Below is a small trained network, with its code and all its weights. Each question gives an input and a class and asks what happens when units are switched off, that is, made to give their printed mean instead of their output.

import numpy as np


def w(rows, s, z=0):
    codes = np.array(rows[::2]) - 128.0
    scale = np.full(codes.shape[1], s)
    scale[-1] = z or s
    return codes * scale


def f(y):
    return y / 2 * (1 + np.tanh(0.7978845608 * (y + 0.044715 * y**3)))


def log_softmax(a):
    a = a - a.max(-1, keepdims=True)
    return a - np.log(np.exp(a).sum(-1, keepdims=True))


def net(x, mask):
    res = np.array(x, float).reshape(1, 7) / 4 @ E
    y = f(res @ A[0][:, :-1].T + A[0][:, -1])
    res = res + np.where(mask, y, B[0][:, -1]) @ B[0][:, :-1]
    return log_softmax(res[-1] @ U[:, :-1].T + U[:, -1])


A, B = {}, {}
E = w([
[7,155,90,232,86,201,66],'x0',
[166,94,23,104,2,166,221],'x1',
[73,252,81,136,177,79,214],'x2',
[129,131,126,123,130,132,126],'x3',
[244,197,171,229,129,166,154],'x4',
[192,102,3,180,170,62,54],'x5',
[128,131,127,125,128,129,125],'x6',
],0.0076)
A[0] = w([
[172,155,134,176,125,142,131,73],'neuron 0',
[120,195,57,107,108,128,192,55],'neuron 1',
[114,119,160,108,139,163,157,71],'neuron 2',
[99,156,219,141,238,108,41,84],'neuron 3',
[176,137,156,200,118,158,138,92],'neuron 4',
[164,115,52,157,172,75,76,112],'neuron 5',
[105,129,165,110,104,128,145,56],'neuron 6',
[65,163,111,173,103,166,113,64],'neuron 7',
[90,159,179,102,102,170,159,121],'neuron 8',
[100,141,212,119,92,166,158,132],'neuron 9',
[163,86,159,111,77,154,67,113],'neuron 10',
[182,92,175,73,148,88,162,68],'neuron 11',
[86,186,98,122,185,96,175,20],'neuron 12',
[195,144,163,181,120,154,143,109],'neuron 13',
[65,80,119,95,163,99,116,91],'neuron 14',
[84,143,138,194,91,176,84,107],'neuron 15',
[181,183,171,196,119,145,132,54],'neuron 16',
[148,133,95,125,70,146,166,98],'neuron 17',
[73,135,114,181,106,170,109,88],'neuron 18',
[102,112,169,117,134,170,167,81],'neuron 19',
[147,114,79,143,137,113,123,51],'neuron 20',
[160,10,164,132,88,182,78,47],'neuron 21',
[109,159,181,79,96,155,158,82],'neuron 22',
[120,137,202,89,83,139,146,138],'neuron 23',
[21,56,95,41,101,81,101,73],'neuron 24',
[112,131,164,137,163,110,96,2],'neuron 25',
[86,125,93,172,106,181,125,100],'neuron 26',
[140,123,92,119,76,135,160,77],'neuron 27',
[159,113,75,152,125,74,84,108],'neuron 28',
[149,91,66,103,28,172,166,67],'neuron 29',
[221,147,146,46,161,96,202,102],'neuron 30',
],0.011,0.0047)
B[0] = w([
[166,151,118,93,133,167,156,159],'neuron 0',
[60,178,191,171,145,90,176,191],'neuron 1',
[137,91,108,150,127,146,125,142],'neuron 2',
[169,128,240,201,2,101,121,246],'neuron 3',
[155,183,118,44,114,211,128,176],'neuron 4',
[120,49,64,218,137,215,147,223],'neuron 5',
[115,91,109,136,122,157,144,139],'neuron 6',
[134,102,100,88,175,45,78,192],'neuron 7',
[124,83,64,206,154,168,110,182],'neuron 8',
[142,69,70,179,149,188,117,192],'neuron 9',
[23,181,149,146,218,93,189,178],'neuron 10',
[149,67,106,79,148,57,79,195],'neuron 11',
[54,189,162,158,184,129,180,184],'neuron 12',
[156,173,115,29,131,186,153,182],'neuron 13',
[163,175,142,67,88,196,135,182],'neuron 14',
[170,97,93,68,154,27,71,204],'neuron 15',
[141,188,116,52,126,183,154,182],'neuron 16',
[141,139,206,155,64,113,107,172],'neuron 17',
[161,81,92,59,159,41,97,191],'neuron 18',
[127,85,96,159,132,163,119,154],'neuron 19',
[121,91,111,165,103,155,115,150],'neuron 20',
[12,235,142,158,241,75,226,201],'neuron 21',
[119,94,75,179,145,160,117,171],'neuron 22',
[125,86,45,182,118,134,120,180],'neuron 23',
[195,216,104,33,76,214,164,234],'neuron 24',
[151,158,185,157,75,104,124,145],'neuron 25',
[148,91,138,64,148,48,97,187],'neuron 26',
[143,131,202,166,71,121,97,162],'neuron 27',
[105,64,81,167,142,199,118,191],'neuron 28',
[156,123,252,187,26,106,104,210],'neuron 29',
[124,82,95,86,157,35,75,235],'neuron 30',
],0.0076,0.011)
U = w([
[154,117,244,180,31,105,107,101],'0',
[151,68,92,47,163,21,75,127],'1',
[119,59,43,211,142,215,125,90],'2',
[158,198,122,8,103,221,148,139],'3',
[31,208,161,168,210,87,192,250],'4',
],0.012,0.0011)

Each question gives the input, the list of numbers given to net, and the class t.
The units are the neurons (one row each of A and B). Each row of codes is followed by its name. A weight is (code - 128) times the scale printed after its matrix; where a second scale follows, it is the last column's (A, B and U).
mask holds one flag per neuron, in row order. A switched-off neuron (its flag False) gives its mean, the last column of its row in B, instead of its output. The means were averaged over made-up inputs and are rounded, as every weight is.
A unit's drop is (log p(t) with every unit on - log p(t) with that unit switched off) / (log p(t) with every unit on - log p(t) with every unit switched off).
unit that matters most: the unit with the biggest drop
k most important neurons: the k neurons with the biggest drops, biggest first
drop when u is switched off: that unit's drop, to one decimal
input [-2,-1,-4,-1,3,0,4], class 4: unit that matters most -> neuron 24
input [-5,2,-8,7,4,8,-6], class 2: 2 most important neurons -> neuron 5; neuron 28
input [6,3,4,1,0,-7,-5], class 2: 2 most important neurons -> neuron 8; neuron 9
input [6,5,7,-5,-1,3,-3], class 4: 4 most important neurons -> neuron 1; neuron 12; neuron 30; neuron 11
input [-7,5,6,-1,-2,-5,3], class 1: 4 most important neurons -> neuron 30; neuron 11; neuron 3; neuron 21
input [2,-5,-6,-1,-6,1,-3], class 3: 2 most important neurons -> neuron 24; neuron 14
input [6,6,8,1,8,-4,0], class 3: 3 most important neurons -> neuron 4; neuron 16; neuron 13
input [8,0,-7,7,1,-4,8], class 1: 2 most important neurons -> neuron 15; neuron 18
input [4,6,4,4,5,-8,-8], class 2: 3 most important neurons -> neuron 8; neuron 9; neuron 3
input [4,7,-1,-6,4,7,-1], class 0: 2 most important neurons -> neuron 29; neuron 17
input [-8,4,-5,6,8,-3,2], class 1: 3 most important neurons -> neuron 30; neuron 11; neuron 24
input [6,-4,2,-5,1,6,-1], class 1: 2 most important neurons -> neuron 15; neuron 18
input [-7,7,-4,-4,-8,4,-2], class 3: 2 most important neurons -> neuron 24; neuron 3
input [-6,0,-2,7,7,-2,-3], class 3: unit that matters most -> neuron 13
input [4,-3,5,-5,1,6,2], class 2: 2 most important neurons -> neuron 5; neuron 21
input [-7,7,-8,1,-3,6,-6], class 4: 3 most important neurons -> neuron 21; neuron 10; neuron 3
input [-1,-6,-8,-5,-2,6,1], class 4: drop when neuron 10 is switched off -> 0.2
input [-7,7,4,4,5,-8,-5], class 2: drop when neuron 22 is switched off -> 0.5
input [-5,1,2,-1,8,-3,5], class 3: drop when neuron 13 is switched off -> 0.1
input [0,2,2,5,-6,-6,-4], class 2: drop when neuron 9 is switched off -> 0.2
input [8,0,-3,5,6,1,5], class 1: unit that matters most -> neuron 15
